Below is a small trained network, with its code and all its weights. Each question gives an input and a class and asks what happens when units are switched off, that is, made to give their printed mean instead of their output.

import numpy as np


def w(rows, s, z=0):
    codes = np.array(rows[::2]) - 128.0
    scale = np.full(codes.shape[1], s)
    scale[-1] = z or s
    return codes * scale


def f(y):
    return y / 2 * (1 + np.tanh(0.7978845608 * (y + 0.044715 * y**3)))


def log_softmax(a):
    a = a - a.max(-1, keepdims=True)
    return a - np.log(np.exp(a).sum(-1, keepdims=True))


def net(x, mask):
    res = np.array(x, float).reshape(1, 8) / 4 @ E
    y = f(res @ A[0][:, :-1].T + A[0][:, -1])
    res = res + np.where(mask, y, B[0][:, -1]) @ B[0][:, :-1]
    return log_softmax(res[-1] @ U[:, :-1].T + U[:, -1])


A, B = {}, {}
E = w([
[64,23,178,89,200,28,80,5,202,38],'x0',
[101,117,21,216,174,197,202,86,254,46],'x1',
[153,87,130,170,153,86,124,203,151,156],'x2',
[147,182,136,152,147,111,80,148,149,110],'x3',
[68,121,99,125,109,116,133,104,74,119],'x4',
[117,133,106,139,127,98,99,122,126,145],'x5',
[93,78,81,176,117,99,104,114,62,139],'x6',
[94,151,118,72,126,111,202,119,102,114],'x7',
],0.0049)
A[0] = w([
[170,127,215,15,84,39,71,154,68,180,78],'neuron 1',
[182,75,132,186,133,148,59,148,189,168,223],'neuron 2',
[161,125,169,103,121,114,104,44,170,108,149],'neuron 3',
[111,170,144,133,128,160,87,83,113,96,254],'neuron 4',
[124,141,206,69,105,97,66,172,62,150,61],'neuron 5',
[170,168,172,50,139,125,222,148,203,97,217],'neuron 6',
[148,138,253,68,111,102,85,136,69,184,105],'neuron 7',
[150,198,81,177,56,192,146,180,77,158,85],'neuron 8',
[158,186,63,145,77,192,152,184,96,208,96],'neuron 9',
[107,68,186,101,188,59,98,75,170,101,86],'neuron 10',
[128,48,173,89,141,82,100,101,151,61,63],'neuron 11',
[154,125,59,188,146,150,198,127,201,42,77],'neuron 12',
[196,133,144,148,161,99,78,162,152,122,249],'neuron 13',
[79,82,161,106,174,51,94,82,138,64,101],'neuron 14',
],0.0049,0.0034)
B[0] = w([
[75,143,54,178,231,223,87,42,180,174,252],'neuron 1',
[130,81,101,73,106,147,56,170,45,57,243],'neuron 2',
[119,133,164,121,102,96,145,148,128,111,173],'neuron 3',
[122,79,117,84,83,95,114,226,84,83,221],'neuron 4',
[111,161,79,173,205,159,114,40,184,217,189],'neuron 5',
[70,77,64,79,115,72,81,193,46,83,222],'neuron 6',
[50,84,44,184,196,172,135,92,163,132,230],'neuron 7',
[160,182,216,184,70,67,203,84,212,169,223],'neuron 8',
[208,130,199,169,78,60,178,74,162,153,236],'neuron 9',
[189,150,253,172,80,58,181,91,159,154,206],'neuron 10',
[169,184,175,153,134,94,214,41,161,160,170],'neuron 11',
[70,162,72,183,194,194,129,79,157,163,222],'neuron 12',
[104,106,111,77,89,112,102,135,95,65,238],'neuron 13',
[160,144,201,159,103,71,158,158,162,145,209],'neuron 14',
],0.0051,0.0031)
U = w([
[182,169,254,171,93,84,191,88,172,139,3],'0',
[69,143,38,160,246,203,112,79,166,130,29],'1',
[96,114,127,107,105,111,111,147,81,92,242],'2',
[130,85,105,63,89,111,99,130,81,93,199],'3',
[106,113,114,78,118,112,111,153,89,102,154],'4',
],0.0067,0.0023)

Each question gives the input, the list of numbers given to net, and the class t.
The units are the neurons (one row each of A and B). Each row of codes is followed by its name. A weight is (code - 128) times the scale printed after its matrix; where a second scale follows, it is the last column's (A, B and U).
mask holds one flag per neuron, in row order. A switched-off neuron (its flag False) gives its mean, the last column of its row in B, instead of its output. The means were averaged over made-up inputs and are rounded, as every weight is.
A unit's drop is (log p(t) with every unit on - log p(t) with that unit switched off) / (log p(t) with every unit on - log p(t) with every unit switched off).
The circuit of an input: a set's keep is (log p(t) with only the set's units on - log p(t) with every unit switched off) / (log p(t) with every unit on - log p(t) with every unit switched off). Starting from the 12 units with the biggest drops (on a tie, the unit counted first), units are removed one at a time, each time the one whose removal leaves the highest keep (on an exact tie, the one counted first), for as long as the keep stays at least 0.8.
units of the circuit, in order: the units of the circuit, biggest drop first
most important unit: the unit with the biggest drop
top k neurons: the k neurons with the biggest drops, biggest first
drop when u is switched off: that unit's drop, to one decimal
input [7,-7,-5,-2,-6,4,6,-6], class 0: top 4 neurons : [neuron 10; neuron 14; neuron 11; neuron 6]
input [3,-7,-8,-5,1,-1,6,-1], class 1: top 3 neurons : [neuron 1; neuron 7; neuron 5]
input [8,1,-1,-1,-8,6,2,1], class 0: most important unit : neuron 10
input [-8,5,6,4,8,0,3,-2], class 0: units of the circuit, in order : [neuron 8; neuron 9]
input [0,-5,7,1,1,-6,1,-4], class 1: units of the circuit, in order : [neuron 1; neuron 7; neuron 5]
input [2,-8,-4,2,-2,-6,-2,7], class 1: units of the circuit, in order : [neuron 1; neuron 7]
input [8,8,0,5,-2,-3,-3,-8], class 0: top 2 neurons : [neuron 10; neuron 14]
input [-7,-5,-3,-2,5,4,2,-3], class 0: top 3 neurons : [neuron 8; neuron 9; neuron 6]
input [2,4,0,2,-6,7,4,-8], class 3: top 2 neurons : [neuron 2; neuron 1]
input [-6,4,-3,8,5,-7,-3,-6], class 0: top 2 neurons : [neuron 8; neuron 9]
input [-8,-3,6,5,4,-6,-1,-7], class 0: top 3 neurons : [neuron 8; neuron 9; neuron 6]
input [0,-8,4,-5,3,2,3,2], class 1: drop when neuron 7 is switched off : 0.1
input [-1,-7,-6,3,1,6,-1,-7], class 1: drop when neuron 2 is switched off : 0.0
input [-2,-7,-7,1,-1,-1,-2,0], class 1: drop when neuron 1 is switched off : 0.3
